[[136 113 142 116 110 126]
 [148 117 117 142 127 141]
 [123 112 126 114 152 124]] value 114

[[119 120 153 128]
 [128 151 128 156]
 [141 126 133 142]] value 126

[[155 141 110 111 112 148]
 [146 156 123 121 141 100]
 [136 138 122 123 123 134]] value 123

[[133 134 133 139 113 138 138]
 [131 100 100 103 139  99 103]
 [139 115 114 122 133 126 123]] value 133

[[112 115 128 116]
 [119 133  99 122]
 [135 114 131 112]] value 114

[[134 125 139 149 131 117]
 [148 156 121 154 140 108]
 [135 119 153 156 133 113]] value 156

[[128  98 152 128 153]
 [122 122 138 120 142]
 [147 122 115 133 130]] value 115
---
[106 120 126 132 114] 126

[[144 156 126 130]
 [121 150 120 132]] 126

[120 116 143 104] 143

[[107 148 154 126 144]
 [102 152 154 125 147]] 154

[[120 150 125 131 122 138]
 [113 132 128 125 129 138]
 [129 126 139 136 100 140]] 125

[137 138 118 154 107 156 123] 118

[[126 115 130 128 126]
 [132 121 144 115 155]] 130
---
[[128 115 125 149 116 146 130]
 [116 117 118 120 155 120 111]]	115

[[115 128 123 123 137 120 123]
 [137 124 118 129 105 136 122]
 [128 138 128 130 128 132 134]]	128

[[154 124 111 151]
 [158 145 129 106]]	124

[135 141 157 109 102]	141

[115 152 113 106 114 103 114]	152

[103 125 126 127 128 126 130]	125

[[121 150 145 134 122 148 112]
 [121 154 131 131 121 122 152]
 [115 148 140 128 133 154 122]]	150
---
[[144 111 110 125 107 140 143 117 121]
 [124 112 119 116 121 129 141 117 142]
 [137 147 115 126 123 130 140 109 132]
 [127 122 111 138 117 104 144 138 108]
 [132 122 120 109 130 148 123 134 136]
 [113 122 144 133 125 127 130 150 108]] -> 124

[[123 123 125 131 128 103 134 121 126 127 127]
 [125 127 133 131 128 143 134 118 139 127 123]
 [131 133 125 131 128 143 134 121 129 121 137]
 [123 129 119 131 128 109 134 135 121 127 130]
 [123 121 127 129 128 137 134 121 131 127 109]
 [123 133 125 124 133 109 134 141 126 127 130]
 [124 142 125 131 131 109 134 121 126 127 137]
 [123 131 125 131 135 109 134 121 122 128 130]
 [129 131 125 131 128 137 126 118 126 127 144]] -> 125

[[130 105 131 121 131 132]
 [130 107 134 134 134 131]
 [127 104 128 122 128 135]
 [134 114 134 128 134 127]
 [118 151 117 122 117 131]
 [129 116 130 127 130 130]
 [127 141 131 138 131 124]
 [132 129 123 115 123 129]
 [127 115 130 128 130 129]
 [133 114 135 131 134 126]] -> 130

[[135 131 117 125 122 131 129 132 137 130 126 128]
 [122 119 121 129 131 127 121 124 128 127 132 131]
 [123 131 133 140 132 103 130 127 139 126 126 126]
 [135 124 130 128 127 107 127 130 116 122 132 128]
 [137 132 131 121 132 127 133 129 121 135 132 132]
 [122 119 125 131 125 144 123 127 125 126 122 126]
 [128 129 120 117 121 131 129 127 131 124 133 134]] -> 122

[[116 117 130 112 129 133 117 136 131 129 104 122 112 128]
 [131 123 155 145 135 115 130 133 127 117 115 113 111 134]
 [118 119 132 132 119 128 135 111 129 139 126 137 113 127]
 [118 119 132 132 118 128 135 111 130 139 126 137 112 127]
 [142 124 141 124 135 130 115 108 130 130 129 132 131 130]] -> 131

[[126 149 119 133 126 129 132 128 120 125 125 142 126]
 [127 129 128 128 127 128 127 129 128 128 128 128 127]
 [131 132 121 124 122 132 128 128 129 131 131 129 129]
 [129 129 127 127 127 128 128 128 128 128 129 128 128]
 [126 138 125 128 125 130 128 129 126 130 125 136 123]
 [126 149 119 133 126 128 132 128 120 125 125 143 126]] -> 127

[[123 151 112 127 127 117 111 124 149 141 146 132 150 145 124 114]
 [151 127 112 104 136 147 123 128 124 135 138 138 123 138 126 106]
 [143 116 147 114 149 143 126 125 134 122 118 113 128 142 105 128]
 [105 114 118 138 141 113 114 140 111 144 110 113 122 123 137 125]
 [121 148 123 149 125 150 109 150 152 131 140 137 113 138 150 120]] -> 151

[[112 115 117 134 110 111 118 119 132 111 129 125 109]
 [141 118 122 120 122 135 123 107 121 110 117 112 113]
 [139 126 131 135 115 120 121 119 125 127 117 111 110]
 [128 127 114 129 118 126 125 119 132 131 120 131 126]
 [125 126 113 137 123 113 112 137 128 125 124 130 112]
 [135 111 134 135 102 117 113 114 123 110 119 116 125]] -> 141
---
[141 156 132 124 108 107 108] Answer: 107

[[132 122  98 131 148 131 137]
 [114 157 106 150 128 149 111]] Answer: 131

[121 147 112 149 136 121] Answer: 136

[[121 141 124 119 137 126]
 [120 131 134 114 117 122]
 [126 118 142 121 105 122]] Answer: 137

[[130 119 116 118  99]
 [150 111 122 119 143]] Answer: 118

[128 102 115 103 131 120] Answer: 131

[[152 142 139 109 151]
 [136 121 138 114 119]
 [130 102 126 119 144]] Answer: 109

[120 107 124 124 127] Answer: 124

[[121 131 144 117]
 [118 154 123 129]] Answer: 144
---
[[132 131 124 120]
 [133 136 150 128]
 [133 122 119 113]] out 131

[[147 131 117 134 150 126 115]
 [135 116 134 111 123 132 135]
 [135 116 128 126 134 126 135]] out 150

[[152 114 118 118]
 [131 102 113 111]
 [132 124 129 122]] out 114

[[130 123 134 110 140 122 137]
 [109 132 132 120 108 105 108]
 [138 124 116 125 133 123 139]] out 140

[[130 120 134 125 145]
 [107 136 100 144 113]
 [150 152 139 103 123]] out 134

[[118 149 105 115 113 144 116]
 [108 150 127 110 113 154 154]
 [137 144 105 124 126 136 113]] out 113
---
[[141 120 143 120 149 110]
 [118 124 141 108 124 141]
 [122 132 145 125 111 118]] | 118

[[126 136 143 116 126 105]
 [123 128 103 122 118 108]
 [129 135 131 140 139 110]] | 110

[[125 105 112 148 117 118]
 [104 130 109 145 114 121]
 [137 141 141 140 139 141]] | 141

[[133 133 128 130 134 117]
 [146 128 129 138 133 101]
 [130 129 129 137 135 121]] | 121

[[121 120 125 133 128]
 [134 127 133 136 128]
 [147 130 151 155 129]] | 129

[[139 139 107 135 133 138]
 [128 134 128 133 135 127]
 [145 144 107 140 139 141]] | 141

[[122 146 119 135 133 146 124]
 [125 134 132 119 129 134 152]
 [123 109 135 115 132 109 134]] | 134
---
118,129,140,127,120,130
144,125,108,127,145,146
131,128,130,129,126,104
out 131

134,133,113,122,119,124,131
115,123,150,118,138,104,119
140,106,118,146,147,153,137
out 140

109,122,138,99
122,123,141,134
131,138,132,133
out 131

100,115,124,120
138,110,131,130
144,122,140,142
out 144

125,119,128,130
120,152,129,103
121,129,144,135
out 121

126,113,120,143
125,140,116,135
132,139,146,105
out 132

143,122,126,114,120,109
151,124,135,126,118,146
108,118,116,121,117,133
out 108

105,122,143,104,115
134,128,127,141,126
122,141,116,120,126
out 122
